Small tables with named rows and columns. After each table, cells are looked up by row and column.

Table tikapo
|  | meda | tinab | bapa | dup | sopi | gel | mubedup | rudor | keb | moked |
|---|---|---|---|---|---|---|---|---|---|---|
| teluf | -704 | 5305 | 3120 | -2628 | 626 | -2174 | 1727 | -2260 | 3217 | -785 |
| ber | -230 | 3951 | 1917 | -2097 | 576 | -3371 | 1469 | -1581 | 2382 | -1079 |
| gabev | 666 | -4388 | -5810 | -45 | -404 | -1536 | -994 | 4046 | -4237 | -1483 |
| zovusim | -1234 | 3415 | 2075 | -3538 | 58 | 607 | 958 | -1049 | 1371 | -176 |
| virad | -1227 | 6774 | 4144 | -2346 | 725 | 211 | 1799 | -2685 | 3911 | -709 |
| tekilib | -531 | 1295 | 3274 | -647 | -306 | 2707 | -770 | -1066 | -701 | -1739 |
| rudama | 1618 | -6944 | -5944 | 945 | -699 | -3405 | -1902 | 4233 | -5895 | -2362 |
| bul | 448 | -2568 | 279 | -1517 | -669 | -1704 | -1112 | 471 | -2828 | -1668 |
| botifof | -973 | 4617 | 4790 | -547 | 235 | 3129 | 214 | -2297 | 1722 | -1622 |
| liv | -327 | -2817 | -4793 | -2997 | -504 | -982 | -187 | 3320 | -3036 | -105 |

ber, sopi => 576
ber, tinab => 3951
ber, dup => -2097
tekilib, moked => -1739
botifof, keb => 1722
teluf, keb => 3217
ber, gel => -3371
liv, sopi => -504
tekilib, rudor => -1066
teluf, moked => -785
gabev, dup => -45
liv, rudor => 3320
virad, tinab => 6774
bul, sopi => -669

zupakar:
        vofozez  ruteku  tuz  vuvik  makupi  momu
pel         133     135  141    137     138   139
sedumo      241     250  248    235     214   185
tal         177     205  233    246     251   245
gok         135     135  124    114     111   119
kad         170     137  141    137     137   123
miris       135     135  154    187     213   234
neb         135     135  141    137     138   139
fofiso      135     135  141    134     129   126
bol          27      69  110    137     138   139
nunora      131     135  141    137     138   164
ribi        241     222  194    159     138   139
memega      135     132  128    132     138   139

What is the tuz of gok in zupakar?
124
What is the tuz of nunora in zupakar?
141
What is the ruteku of memega in zupakar?
132
What is the vuvik of sedumo in zupakar?
235
What is the momu of kad in zupakar?
123
What is the ruteku of nunora in zupakar?
135
What is the tuz of kad in zupakar?
141
What is the makupi of tal in zupakar?
251
What is the tuz of pel in zupakar?
141
What is the momu of ribi in zupakar?
139
What is the ruteku of tal in zupakar?
205
What is the vofozez of memega in zupakar?
135
What is the momu of tal in zupakar?
245
What is the ruteku of miris in zupakar?
135
What is the vuvik of miris in zupakar?
187

naf
|  | dav | natenip | sikob | kud | bemobam | poneru | lut |
|---|---|---|---|---|---|---|---|
| siz | 6.56 | 3.60 | 2.31 | 3.58 | 6.34 | 5.42 | 4.16 |
| gepizes | 6.76 | 2.92 | 3.06 | 4.61 | 5.39 | 4.19 | 3.80 |
| feserul | 4.30 | 7.40 | 5.66 | 4.50 | 6.99 | 8.27 | 6.46 |
| zeru | 3.87 | 7.40 | 8.23 | 6.35 | 4.92 | 6.23 | 6.72 |
| savufam | 4.03 | 7.72 | 6.52 | 4.96 | 6.37 | 7.90 | 6.70 |
| fama | 5.48 | 5.58 | 3.27 | 2.88 | 7.70 | 7.27 | 5.31 |
| zerol | 6.12 | 3.65 | 5.69 | 6.41 | 2.95 | 2.34 | 4.24 |
| nafid | 5.49 | 4.62 | 6.97 | 7.63 | 2.32 | 3.00 | 4.85 |

What is the kud of savufam in naf?
4.96
What is the poneru of fama in naf?
7.27
What is the poneru of zeru in naf?
6.23
What is the bemobam of siz in naf?
6.34
What is the kud of siz in naf?
3.58
What is the dav of feserul in naf?
4.30
Which row has the largest lut? zeru

